Below is a small trained network, with its code and all its weights. Each question gives an input and a class and asks what happens when units are switched off, that is, made to give their printed mean instead of their output.

import numpy as np


def w(rows, s, z=0):
    codes = np.array(rows[::2]) - 128.0
    scale = np.full(codes.shape[1], s)
    scale[-1] = z or s
    return codes * scale


def f(y):
    return np.maximum(y, 0)


def log_softmax(a):
    a = a - a.max(-1, keepdims=True)
    return a - np.log(np.exp(a).sum(-1, keepdims=True))


def net(x, mask):
    res = np.array(x, float).reshape(1, 5) / 4 @ E
    y = f(res @ A[0][:, :-1].T + A[0][:, -1])
    res = res + np.where(mask, y, B[0][:, -1]) @ B[0][:, :-1]
    return log_softmax(res[-1] @ U[:, :-1].T + U[:, -1])


A, B = {}, {}
E = w([
[59,135,128,101,218,148,183,139,137,53],'x0',
[138,105,90,9,162,51,129,148,144,172],'x1',
[221,63,141,107,170,190,135,154,112,108],'x2',
[114,126,152,44,68,148,143,60,52,107],'x3',
[139,100,65,143,82,141,210,87,174,123],'x4',
],0.011)
A[0] = w([
[102,125,177,95,122,144,114,92,83,134,81],'n1',
[130,150,154,201,119,185,131,116,142,105,95],'n2',
[186,70,129,113,169,184,127,150,111,116,21],'n3',
[93,134,145,122,174,151,139,143,118,91,66],'n4',
[80,91,121,117,158,143,186,124,163,76,73],'n5',
[105,148,155,181,100,178,137,102,128,120,92],'n6',
[129,148,144,196,111,164,114,98,98,93,77],'n7',
[185,94,145,155,58,86,76,131,124,169,80],'n8',
[141,142,95,191,180,94,114,195,181,144,67],'n9',
[181,117,118,142,71,124,103,109,125,180,85],'n10',
[215,40,143,104,162,201,133,152,112,119,90],'n11',
[126,128,169,151,98,134,140,137,142,101,1],'n12',
[120,123,170,84,89,135,140,86,81,99,47],'n13',
[107,178,213,119,170,119,42,176,68,140,32],'n14',
[131,121,129,71,88,151,141,74,55,103,75],'n15',
[140,93,33,143,64,141,248,79,191,116,7],'n16',
[95,141,144,75,77,151,160,40,72,113,90],'n17',
[140,120,124,96,150,103,138,113,134,157,27],'n18',
[129,129,131,198,168,114,118,176,199,149,51],'n19',
[129,121,57,171,140,133,146,151,180,144,102],'n20',
[122,145,171,166,122,158,120,124,122,123,75],'n21',
[125,169,209,117,167,104,47,187,88,114,41],'n22',
[142,95,74,19,150,38,129,148,164,180,57],'n23',
[169,121,128,163,86,134,89,109,99,190,74],'n24',
[124,144,153,185,101,192,121,116,121,99,103],'n25',
[8,223,103,148,88,52,116,92,153,160,61],'n26',
[57,137,134,114,216,146,185,133,117,44,68],'n27',
],0.012,0.0095)
B[0] = w([
[143,101,126,143,129,123,102,149,148,157,169],'n1',
[91,98,105,92,168,113,139,150,88,112,192],'n2',
[157,152,165,135,71,86,174,147,118,97,168],'n3',
[119,166,97,117,106,155,125,105,137,150,160],'n4',
[95,166,120,98,97,153,108,102,143,165,181],'n5',
[126,114,101,97,174,112,141,141,77,101,183],'n6',
[118,121,100,94,166,100,143,149,79,118,184],'n7',
[72,196,114,64,107,174,125,116,155,156,206],'n8',
[138,87,153,149,128,146,76,192,167,165,195],'n9',
[93,189,122,91,119,167,126,100,151,158,193],'n10',
[164,176,188,147,76,64,175,151,130,61,210],'n11',
[115,121,102,116,148,112,147,130,104,121,132],'n12',
[128,92,120,169,139,127,97,189,166,151,175],'n13',
[156,95,96,170,125,132,154,30,128,133,196],'n14',
[146,84,158,176,154,142,73,183,172,157,200],'n15',
[169,96,102,193,127,131,141,8,113,138,224],'n16',
[146,85,150,151,133,131,76,180,174,164,220],'n17',
[138,124,115,113,145,129,144,127,114,107,141],'n18',
[147,82,159,138,131,135,72,178,155,175,184],'n19',
[150,92,144,160,129,135,86,132,139,148,184],'n20',
[122,126,117,115,153,124,148,135,100,115,159],'n21',
[150,90,101,190,111,144,140,38,127,137,189],'n22',
[64,102,75,95,220,122,146,159,27,79,243],'n23',
[86,170,108,86,117,156,132,125,171,147,188],'n24',
[91,110,96,86,182,104,135,154,83,95,192],'n25',
[192,169,202,142,75,79,196,166,126,43,247],'n26',
[84,209,112,62,88,175,114,116,165,187,214],'n27',
],0.012,0.014)
U = w([
[82,98,94,98,188,118,138,151,56,99,108],'0',
[137,68,160,157,128,137,72,177,179,165,109],'1',
[80,214,117,82,94,168,123,94,164,165,102],'2',
[169,169,195,142,71,89,181,144,127,58,78],'3',
[150,76,105,177,121,135,139,1,123,135,254],'4',
],0.013,0.0074)

Each question gives the input, the list of numbers given to net, and the class t.
The units are the neurons (one row each of A and B). Each row of codes is followed by its name. A weight is (code - 128) times the scale printed after its matrix; where a second scale follows, it is the last column's (A, B and U).
mask holds one flag per neuron, in row order. A switched-off neuron (its flag False) gives its mean, the last column of its row in B, instead of its output. The means were averaged over made-up inputs and are rounded, as every weight is.
A unit's drop is (log p(t) with every unit on - log p(t) with that unit switched off) / (log p(t) with every unit on - log p(t) with every unit switched off).
The circuit of an input: a set's keep is (log p(t) with only the set's units on - log p(t) with every unit switched off) / (log p(t) with every unit on - log p(t) with every unit switched off). Starting from the 12 units with the biggest drops (on a tie, the unit counted first), units are removed one at a time, each time the one whose removal leaves the highest keep (on an exact tie, the one counted first), for as long as the keep stays at least 0.8.
circuit, biggest first: the units of the circuit, biggest drop first
k most important neurons: the k neurons with the biggest drops, biggest first
drop when u is switched off: that unit's drop, to one decimal
input [5,-2,0,-1,5], class 2: circuit, biggest first : [n27]
input [8,6,3,-7,0], class 2: 2 most important neurons : [n27; n5]
input [-2,4,-2,-4,5], class 4: 4 most important neurons : [n16; n25; n17; n2]
input [-4,-7,-4,7,2], class 0: 3 most important neurons : [n25; n6; n7]
input [1,-5,-7,0,0], class 3: 2 most important neurons : [n26; n23]
input [6,3,-3,6,6], class 1: 4 most important neurons : [n17; n15; n8; n13]
input [-4,-1,-5,6,-6], class 1: 2 most important neurons : [n17; n16]
input [5,3,-2,7,8], class 4: 3 most important neurons : [n16; n9; n19]
input [-5,4,0,5,-6], class 4: 3 most important neurons : [n14; n22; n27]
input [-6,6,-2,-3,-6], class 0: 2 most important neurons : [n23; n27]
input [6,-3,7,2,-3], class 3: 2 most important neurons : [n11; n3]
input [5,6,-4,-8,7], class 1: 2 most important neurons : [n9; n19]
input [-1,4,8,-5,-7], class 3: 2 most important neurons : [n11; n3]
input [7,-1,4,-8,3], class 1: 3 most important neurons : [n9; n19; n20]
input [-6,5,-1,4,-6], class 2: circuit, biggest first : [n8]
input [-3,-4,8,1,-8], class 3: drop when n16 is switched off : 0.6
input [-8,-2,2,1,6], class 2: drop when n8 is switched off : 0.1
input [-2,4,2,-1,-7], class 4: drop when n22 is switched off : 0.1
